Below is a small trained network, with its code and all its weights. Each question gives an input and a class and asks what happens when units are switched off, that is, made to give their printed mean instead of their output.

import numpy as np


def w(rows, s, z=0):
    codes = np.array(rows[::2]) - 128.0
    scale = np.full(codes.shape[1], s)
    scale[-1] = z or s
    return codes * scale


def norm(h):
    return h / np.sqrt((h * h).mean(-1, keepdims=True) + 1e-5)


def f(y):
    return np.maximum(y, 0)


def log_softmax(a):
    a = a - a.max(-1, keepdims=True)
    return a - np.log(np.exp(a).sum(-1, keepdims=True))


def net(x, mask):
    res = np.array(x, float).reshape(1, 4) / 4 @ E
    u = 0
    for l in range(2):
        y = f(norm(res) @ A[l][:, :-1].T + A[l][:, -1])
        res = res + np.where(mask[u : u + 5], y, B[l][:, -1]) @ B[l][:, :-1]
        u += 5
    return log_softmax(norm(res)[-1] @ U[:, :-1].T + U[:, -1])


A, B = {}, {}
E = w([
[128,130,128,130],'x0',
[254,136,100,179],'x1',
[91,243,29,59],'x2',
[108,15,38,87],'x3',
],0.0041)
A[0] = w([
[90,163,76,168,62],'L0N0',
[57,136,179,222,6],'L0N1',
[254,167,132,121,105],'L0N2',
[39,195,203,37,4],'L0N3',
[242,71,52,80,54],'L0N4',
],0.0058,0.0036)
B[0] = w([
[150,71,160,221,150],'L0N0',
[61,183,239,160,158],'L0N1',
[204,106,146,15,251],'L0N2',
[100,138,39,253,236],'L0N3',
[76,144,57,247,243],'L0N4',
],0.0061,0.0023)
A[1] = w([
[82,44,149,224,94],'L1N0',
[103,16,49,114,184],'L1N1',
[9,71,163,100,254],'L1N2',
[189,90,208,132,74],'L1N3',
[3,190,200,134,109],'L1N4',
],0.0066,0.0031)
B[1] = w([
[134,124,186,150,202],'L1N0',
[97,48,111,102,253],'L1N1',
[162,223,208,2,250],'L1N2',
[157,122,92,175,169],'L1N3',
[98,74,116,243,212],'L1N4',
],0.0061,0.0048)
U = w([
[90,160,223,177,48],'0',
[95,81,186,52,150],'1',
[53,199,80,190,156],'2',
[54,140,78,41,189],'3',
[223,126,153,159,159],'4',
[145,34,95,179,125],'5',
[189,234,89,83,4],'6',
[131,115,5,122,195],'7',
],0.019,0.0014)

Each question gives the input, the list of numbers given to net, and the class t.
The units are the neurons (one row each of A and B). Each row of codes is followed by its name. A weight is (code - 128) times the scale printed after its matrix; where a second scale follows, it is the last column's (A, B and U).
mask holds one flag per neuron, layer by layer. A switched-off neuron (its flag False) gives its mean, the last column of its row in B, instead of its output. The means were averaged over made-up inputs and are rounded, as every weight is.
A unit's drop is (log p(t) with every unit on - log p(t) with that unit switched off) / (log p(t) with every unit on - log p(t) with every unit switched off).
most important unit: the unit with the biggest drop
k most important neurons: the k neurons with the biggest drops, biggest first
top k neurons in layer l: the k neurons of layer l with the biggest drops, biggest first
drop of u: that unit's drop, to one decimal
input [0,0,-6,8], class 1: most important unit : L1N2
input [7,6,1,1], class 7: 3 most important neurons : L1N2, L0N4, L1N0
input [4,0,-1,5], class 1: 3 most important neurons : L0N3, L1N2, L1N4
input [5,-1,-5,8], class 1: top 2 neurons in layer 1 : L1N2, L1N4
input [-8,-1,1,-5], class 2: top 2 neurons in layer 1 : L1N2, L1N0
input [7,-2,-2,5], class 1: 2 most important neurons : L1N2, L1N0
input [5,-1,8,-3], class 2: 2 most important neurons : L1N2, L0N2
input [-3,-6,1,-5], class 2: 2 most important neurons : L0N3, L1N4
input [0,-8,2,-7], class 2: top 2 neurons in layer 1 : L1N4, L1N0
input [2,8,1,1], class 7: top 2 neurons in layer 1 : L1N2, L1N0
input [-8,-2,8,-7], class 2: top 2 neurons in layer 1 : L1N2, L1N4
input [-7,-5,1,-5], class 2: drop of L0N3 : 0.8
input [5,-1,-6,7], class 1: drop of L1N2 : 0.4
input [-5,-3,1,-1], class 2: most important unit : L0N3
input [3,-3,-6,6], class 1: drop of L1N2 : 0.3
input [5,-7,1,-3], class 2: drop of L1N3 : 0.0
